Below is a small trained network, with its code and all its weights. Each question gives an input and a target symbol and asks what happens when units are switched off, that is, made to give their printed mean instead of their output.

import numpy as np


def w(rows, s, z=0):
    codes = np.array(rows[::2]) - 128.0
    scale = np.full(codes.shape[1], s)
    scale[-1] = z or s
    return codes * scale


def norm(h):
    return h / np.sqrt((h * h).mean(-1, keepdims=True) + 1e-5)


def f(y):
    return np.maximum(y, 0)


def softmax(a):
    e = np.exp(a - a.max(-1, keepdims=True))
    return e / e.sum(-1, keepdims=True)


def log_softmax(a):
    a = a - a.max(-1, keepdims=True)
    return a - np.log(np.exp(a).sum(-1, keepdims=True))


def net(x, mask):
    ids = ['ΞΣΦαζηθ'.index(c) for c in x.split()]
    T = len(ids)
    res = E[ids] + P[:T]
    u = 0
    for l in range(2):
        q, k, v = (norm(res) @ M[l].T for M in (Q, K, V))
        z = softmax(np.where(np.tri(T) > 0, q @ k.T / 2**0.5, -1e9)) @ v
        res = res + np.where(mask[u], z, O[l][:, -1]) @ O[l][:, :-1]
        u += 1
        y = f(norm(res) @ A[l][:, :-1].T + A[l][:, -1])
        res = res + np.where(mask[u : u + 8], y, B[l][:, -1]) @ B[l][:, :-1]
        u += 8
    return log_softmax(norm(res)[-1] @ U[:, :-1].T + U[:, -1])


Q, K, V, O, A, B = {}, {}, {}, {}, {}, {}
E = w([
[104,165,120,155,113,200,93],'Ξ',
[79,158,145,108,152,215,152],'Σ',
[75,206,124,21,209,38,12],'Φ',
[183,76,103,144,9,102,105],'α',
[57,68,107,89,66,141,210],'ζ',
[154,186,201,177,178,135,216],'η',
[116,125,89,254,69,107,234],'θ',
],0.00065)
P = w([
[137,164,43,58,180,73,203],'0',
[113,1,132,216,157,181,113],'1',
[89,52,151,181,124,184,113],'2',
[102,108,167,125,99,195,123],'3',
[103,165,184,115,71,182,110],'4',
[103,222,200,107,58,170,85],'5',
],0.0006)
Q[0] = w([
[95,168,143,143,130,57,60],'L0H1',
[114,205,230,98,4,156,172],'L0H1',
],0.0028)
K[0] = w([
[178,178,137,121,99,91,166],'L0H1',
[116,251,120,46,166,104,75],'L0H1',
],0.0035)
V[0] = w([
[55,5,114,61,156,104,68],'L0H1',
[141,93,167,125,253,89,29],'L0H1',
],0.0017)
O[0] = w([
[77,207,223,135,48,98,110,161],'L0H1',
[72,251,55,139,112,65,91,2],'L0H1',
],0.0019,0.001)
A[0] = w([
[76,112,166,82,100,165,100,65],'L0N1',
[35,136,73,114,185,102,70,252],'L0N2',
[144,77,177,95,108,180,101,138],'L0N3',
[201,65,4,69,168,98,176,46],'L0N4',
[136,112,105,188,103,201,91,150],'L0N5',
[91,146,179,142,139,156,163,52],'L0N6',
[122,46,93,87,119,106,102,108],'L0N7',
[154,155,185,171,190,176,127,2],'L0N8',
],0.0024,0.00088)
B[0] = w([
[152,141,179,231,182,62,100,214],'L0N1',
[184,137,108,224,118,234,124,178],'L0N2',
[167,147,138,227,222,137,127,250],'L0N3',
[64,100,204,120,99,35,80,177],'L0N4',
[109,99,162,39,191,106,177,229],'L0N5',
[131,99,43,128,101,111,104,190],'L0N6',
[226,144,120,109,135,184,100,163],'L0N7',
[173,25,108,129,6,66,128,166],'L0N8',
],0.0018,0.0019)
Q[1] = w([
[163,77,242,203,118,180,184],'L1H1',
[196,2,132,85,222,135,191],'L1H1',
],0.0051)
K[1] = w([
[84,130,149,113,2,51,210],'L1H1',
[52,35,226,16,165,11,130],'L1H1',
],0.0053)
V[1] = w([
[115,114,133,101,97,188,240],'L1H1',
[255,77,145,168,57,117,68],'L1H1',
],0.0028)
O[1] = w([
[100,149,66,135,70,106,24,146],'L1H1',
[2,55,180,104,163,191,161,253],'L1H1',
],0.0034,0.0005)
A[1] = w([
[57,187,89,155,52,148,188,134],'L1N1',
[30,84,47,133,29,171,15,164],'L1N2',
[76,140,187,162,102,70,113,76],'L1N3',
[85,159,3,178,73,105,33,252],'L1N4',
[140,132,161,97,110,98,201,202],'L1N5',
[53,46,186,146,173,221,192,125],'L1N6',
[59,19,124,76,147,186,105,5],'L1N7',
[253,117,72,142,149,57,126,98],'L1N8',
],0.0027,0.0014)
B[1] = w([
[195,152,127,110,151,175,106,142],'L1N1',
[136,98,61,93,253,157,45,195],'L1N2',
[90,156,167,182,84,96,90,147],'L1N3',
[93,55,238,159,117,140,110,199],'L1N4',
[144,121,156,140,186,166,100,162],'L1N5',
[132,134,88,91,98,78,114,254],'L1N6',
[177,221,149,147,40,196,171,170],'L1N7',
[52,166,79,105,123,104,157,164],'L1N8',
],0.0039,0.0042)
U = w([
[253,9,187,8,227,50,230,89],'Ξ',
[79,165,212,233,10,2,68,140],'Σ',
[204,201,177,244,184,233,168,8],'Φ',
[2,77,232,34,35,228,244,100],'α',
[75,32,214,145,223,235,6,251],'ζ',
[85,247,11,118,241,36,222,149],'η',
[178,175,5,9,32,250,37,111],'θ',
],0.0056,0.0027)

Each question gives the input, a string of symbols that net reads in full, and the target symbol t.
The units are the heads (2 rows each of Q, K, V and O) and the neurons (one row each of A and B). Each row of codes is followed by its name. A weight is (code - 128) times the scale printed after its matrix; where a second scale follows, it is the last column's (O, A, B and U).
mask holds one flag per unit, layer by layer, with each layer's heads first. A switched-off unit (its flag False) gives its mean, the last column of its rows in O or B, instead of its output. The means were averaged over made-up inputs and are rounded, as every weight is.
A unit's drop is (log p(t) with every unit on - log p(t) with that unit switched off) / (log p(t) with every unit on - log p(t) with every unit switched off).
The circuit of an input: a set's keep is (log p(t) with only the set's units on - log p(t) with every unit switched off) / (log p(t) with every unit on - log p(t) with every unit switched off). Starting from the 12 units with the biggest drops (on a tie, the unit counted first), units are removed one at a time, each time the one whose removal leaves the highest keep (on an exact tie, the one counted first), for as long as the keep stays at least 0.8.
circuit, biggest first: the units of the circuit, biggest drop first
top k neurons: the k neurons with the biggest drops, biggest first
top k neurons in layer l: the k neurons of layer l with the biggest drops, biggest first
input α α ζ, target α: circuit, biggest first	L1H1; L1N7
input Φ η Φ Ξ, target Φ: top 2 neurons in layer 1	L1N2; L1N4
input θ Φ α Φ η Ξ, target θ: top 2 neurons	L1N4; L1N6
input θ ζ ζ, target θ: top 2 neurons	L1N7; L1N4
input Φ θ Ξ Ξ Φ, target Φ: top 2 neurons	L0N2; L0N5
input Σ η α ζ, target Σ: top 2 neurons	L0N4; L0N1
input θ ζ Σ α, target θ: top neuron in layer 0	L0N5
input η Φ Ξ, target θ: circuit, biggest first	L0H1; L0N3; L1N4; L1H1
input Ξ Σ Φ, target η: top 4 neurons in layer 1	L1N4; L1N6; L1N7; L1N2
input Σ Ξ ζ ζ θ Ξ, target Σ: top 2 neurons	L0N3; L0N4
input ζ Ξ ζ Φ η, target θ: circuit, biggest first	L0N8; L1N4
input η θ Ξ Σ, target η: top 3 neurons	L0N4; L1N8; L1N4
input Φ ζ Φ, target Φ: circuit, biggest first	L1H1; L0N2; L0H1; L1N2
input Σ Φ α, target α: circuit, biggest first	L1H1; L1N2
input Ξ Ξ Σ Ξ η, target Ξ: top neuron	L0N4
input α α Σ θ Σ Σ, target α: circuit, biggest first	L0N4; L1H1; L1N2
input α ζ Ξ, target α: circuit, biggest first	L1H1; L0N4; L1N2
input θ Ξ θ Ξ η θ, target θ: top 4 neurons	L0N5; L0N4; L0N1; L1N7
input Ξ α Ξ Φ, target α: circuit, biggest first	L1H1; L1N2
input Ξ Φ Ξ, target η: top 3 neurons	L1N4; L1N6; L0N8
input α α Ξ, target α: circuit, biggest first	L1H1; L1N7
input θ Σ ζ ζ ζ Σ, target θ: circuit, biggest first	L1N4
